Below is a small trained network, with its code and all its weights. Each question gives an input and a target symbol and asks what happens when units are switched off, that is, made to give their printed mean instead of their output.

import numpy as np


def w(rows, s, z=0):
    codes = np.array(rows[::2]) - 128.0
    scale = np.full(codes.shape[1], s)
    scale[-1] = z or s
    return codes * scale


def f(y):
    return y / 2 * (1 + np.tanh(0.7978845608 * (y + 0.044715 * y**3)))


def softmax(a):
    e = np.exp(a - a.max(-1, keepdims=True))
    return e / e.sum(-1, keepdims=True)


def log_softmax(a):
    a = a - a.max(-1, keepdims=True)
    return a - np.log(np.exp(a).sum(-1, keepdims=True))


def net(x, mask):
    ids = ['ΓΔΘΛΨΩαβζηπστ'.index(c) for c in x.split()]
    T = len(ids)
    res = E[ids] + P[:T]
    u = 0
    for l in range(2):
        q, k, v = (res @ M[l].T for M in (Q, K, V))
        z = softmax(np.where(np.tri(T) > 0, q @ k.T / 4**0.5, -1e9)) @ v
        res = res + np.where(mask[u], z, O[l][:, -1]) @ O[l][:, :-1]
        u += 1
        y = f(res @ A[l][:, :-1].T + A[l][:, -1])
        res = res + np.where(mask[u : u + 12], y, B[l][:, -1]) @ B[l][:, :-1]
        u += 12
    return log_softmax(res[-1] @ U[:, :-1].T + U[:, -1])


Q, K, V, O, A, B = {}, {}, {}, {}, {}, {}
E = w([
[143,85,143,126],'Γ',
[101,209,101,63],'Δ',
[138,250,111,71],'Θ',
[131,44,78,116],'Λ',
[191,77,136,128],'Ψ',
[114,65,114,167],'Ω',
[86,129,82,46],'α',
[154,182,133,135],'β',
[156,105,124,163],'ζ',
[76,182,164,102],'η',
[214,198,54,140],'π',
[78,93,236,104],'σ',
[229,3,175,69],'τ',
],0.016)
P = w([
[73,181,255,121],'0',
[115,143,103,220],'1',
[113,141,138,82],'2',
[121,146,95,218],'3',
[115,142,145,85],'4',
[120,141,99,223],'5',
[109,137,151,89],'6',
[113,137,109,227],'7',
[102,126,159,95],'8',
[106,124,126,236],'9',
[98,121,163,99],'10',
],0.0086)
Q[0] = w([
[72,105,140,85],'L0H0',
[12,156,254,227],'L0H0',
[138,69,136,196],'L0H0',
[95,102,105,42],'L0H0',
],0.0054)
K[0] = w([
[103,129,155,118],'L0H0',
[2,157,138,139],'L0H0',
[141,131,164,183],'L0H0',
[126,121,153,103],'L0H0',
],0.0091)
V[0] = w([
[127,110,170,88],'L0H0',
[253,104,195,40],'L0H0',
[82,104,62,109],'L0H0',
[65,129,54,167],'L0H0',
],0.0051)
O[0] = w([
[137,192,106,66,150],'L0H0',
[247,255,41,64,250],'L0H0',
[100,172,216,130,111],'L0H0',
[68,79,209,185,73],'L0H0',
],0.004,0.0012)
A[0] = w([
[78,96,82,205,10],'L0N0',
[136,67,204,120,50],'L0N1',
[184,165,173,201,166],'L0N2',
[139,124,139,154,147],'L0N3',
[207,125,182,27,103],'L0N4',
[208,64,110,204,9],'L0N5',
[56,99,184,147,143],'L0N6',
[139,88,222,125,3],'L0N7',
[252,140,94,199,133],'L0N8',
[91,79,120,61,32],'L0N9',
[104,178,70,195,111],'L0N10',
[245,38,159,177,197],'L0N11',
],0.013,0.0035)
B[0] = w([
[144,78,100,195,155],'L0N0',
[78,85,130,98,146],'L0N1',
[153,131,238,160,168],'L0N2',
[122,134,133,161,137],'L0N3',
[231,72,66,123,189],'L0N4',
[247,30,156,87,187],'L0N5',
[128,153,104,190,146],'L0N6',
[119,40,132,75,132],'L0N7',
[81,82,113,174,213],'L0N8',
[158,89,191,39,145],'L0N9',
[113,78,230,101,161],'L0N10',
[122,252,142,64,255],'L0N11',
],0.015,0.0084)
Q[1] = w([
[130,255,126,94],'L1H0',
[199,248,33,137],'L1H0',
[60,62,123,181],'L1H0',
[106,136,8,181],'L1H0',
],0.0066)
K[1] = w([
[65,99,194,25],'L1H0',
[137,94,176,29],'L1H0',
[102,152,2,205],'L1H0',
[130,82,38,135],'L1H0',
],0.0071)
V[1] = w([
[80,80,163,2],'L1H0',
[101,162,106,154],'L1H0',
[115,221,151,102],'L1H0',
[50,35,88,104],'L1H0',
],0.005)
O[1] = w([
[141,3,34,106,197],'L1H0',
[68,122,224,94,5],'L1H0',
[96,50,210,140,85],'L1H0',
[64,68,124,25,2],'L1H0',
],0.0037,0.0046)
A[1] = w([
[156,179,162,97,201],'L1N0',
[128,225,201,85,146],'L1N1',
[6,164,128,70,53],'L1N2',
[131,198,102,89,44],'L1N3',
[69,121,157,204,46],'L1N4',
[105,106,92,193,172],'L1N5',
[99,108,80,135,254],'L1N6',
[98,212,110,159,141],'L1N7',
[102,159,172,221,201],'L1N8',
[65,135,195,104,106],'L1N9',
[104,82,94,99,78],'L1N10',
[121,133,124,97,61],'L1N11',
],0.015,0.0047)
B[1] = w([
[110,148,189,133,224],'L1N0',
[141,139,63,161,215],'L1N1',
[91,2,135,31,146],'L1N2',
[54,108,133,157,173],'L1N3',
[166,91,119,238,193],'L1N4',
[66,133,80,159,151],'L1N5',
[208,75,182,115,152],'L1N6',
[150,58,79,113,143],'L1N7',
[65,135,144,42,247],'L1N8',
[192,172,90,134,177],'L1N9',
[87,163,138,201,163],'L1N10',
[168,107,113,127,141],'L1N11',
],0.021,0.012)
U = w([
[219,115,222,119,3],'Γ',
[131,101,65,186,25],'Δ',
[130,141,120,255,53],'Θ',
[139,77,194,108,108],'Λ',
[169,180,206,177,159],'Ψ',
[125,62,141,169,91],'Ω',
[118,115,246,142,57],'α',
[114,172,152,93,250],'β',
[144,176,70,133,196],'ζ',
[134,104,87,110,115],'η',
[63,112,146,162,178],'π',
[144,77,216,206,107],'σ',
[240,75,84,201,180],'τ',
],0.0087,0.0071)

Each question gives the input, a string of symbols that net reads in full, and the target symbol t.
The units are the heads (4 rows each of Q, K, V and O) and the neurons (one row each of A and B). Each row of codes is followed by its name. A weight is (code - 128) times the scale printed after its matrix; where a second scale follows, it is the last column's (O, A, B and U).
mask holds one flag per unit, layer by layer, with each layer's heads first. A switched-off unit (its flag False) gives its mean, the last column of its rows in O or B, instead of its output. The means were averaged over made-up inputs and are rounded, as every weight is.
A unit's drop is (log p(t) with every unit on - log p(t) with that unit switched off) / (log p(t) with every unit on - log p(t) with every unit switched off).
The circuit of an input: a set's keep is (log p(t) with only the set's units on - log p(t) with every unit switched off) / (log p(t) with every unit on - log p(t) with every unit switched off). Starting from the 12 units with the biggest drops (on a tie, the unit counted first), units are removed one at a time, each time the one whose removal leaves the highest keep (on an exact tie, the one counted first), for as long as the keep stays at least 0.8.
units of the circuit, in order: the units of the circuit, biggest drop first
unit that matters most: the unit with the biggest drop
top k neurons: the k neurons with the biggest drops, biggest first
k most important neurons of layer l: the k neurons of layer l with the biggest drops, biggest first
input β τ η, target τ: 3 most important neurons of layer 0 => [L0N11 L0N5 L0N2]
input σ Δ ζ Ψ Ψ Γ, target β: unit that matters most => L0N4
input Ψ π ζ Λ Λ β Λ β Ψ Δ, target η: top 2 neurons => [L0N5 L0N4]
input Λ β Λ Λ β Θ, target ζ: units of the circuit, in order => [L1N1 L0N5]
input ζ τ Ω β τ Ω, target π: top 2 neurons => [L0N0 L1N8]
input Λ β β Ψ τ Ψ Ψ, target τ: top 4 neurons => [L1N8 L0N4 L0N9 L0N8]
input Ψ σ Ω Λ π Λ σ, target σ: 3 most important neurons of layer 0 => [L0N11 L0N4 L0N7]
input β β β β Γ τ α, target τ: 3 most important neurons of layer 0 => [L0N11 L0N5 L0N10]
input β Ψ Λ σ, target Ω: 4 most important neurons of layer 0 => [L0N5 L0N11 L0N4 L0N6]
input β Γ Λ τ Ω, target τ: 3 most important neurons of layer 0 => [L0N2 L0N10 L0N8]
input Λ π σ β Λ Λ Λ Λ τ Ψ, target Ψ: units of the circuit, in order => [L0N11 L1N0 L0N5 L1N1]
input Λ β Λ β Θ Λ, target τ: 2 most important neurons of layer 0 => [L0N0 L0N5]
input Θ Λ Λ ζ Λ Λ Ω ζ, target α: top 4 neurons => [L0N5 L1N8 L0N11 L0N0]
input Θ Λ π η, target Δ: top 3 neurons => [L1N8 L1N4 L0N5]
input Δ Ω Δ Λ Λ Δ, target η: units of the circuit, in order => [L1N2 L0N5 L0N4 L1N1]
input Ψ Λ β Λ Λ Θ Γ Ψ π Ω, target π: top 3 neurons => [L1N8 L0N0 L1N5]
input Λ β Λ Λ η Ψ, target Ψ: units of the circuit, in order => [L0N5 L0N11 L1N0 L1N1]
input ζ τ ζ, target τ: 2 most important neurons of layer 0 => [L0N5 L0N10]
input ζ Λ η, target η: top 2 neurons => [L0N5 L1N7]
input Λ Ω ζ Λ Λ Γ Δ Λ Λ ζ, target α: 4 most important neurons of layer 0 => [L0N5 L0N0 L0N2 L0N11]
input β Δ Ψ β Λ τ Ω Θ Ψ β, target Θ: units of the circuit, in order => [L1N1 L0N4 L0N2]
input π Λ π π Λ Λ Λ β, target Θ: top 3 neurons => [L1N4 L1N1 L1N9]
input β Λ τ Λ Γ, target τ: top 2 neurons => [L1N8 L0N11]
input τ π σ, target τ: unit that matters most => L0N11
input Λ Θ Λ Γ, target β: units of the circuit, in order => [L0N11 L1N4]
input Γ Λ Λ π τ Ψ Θ, target τ: top 2 neurons => [L0N11 L1N8]
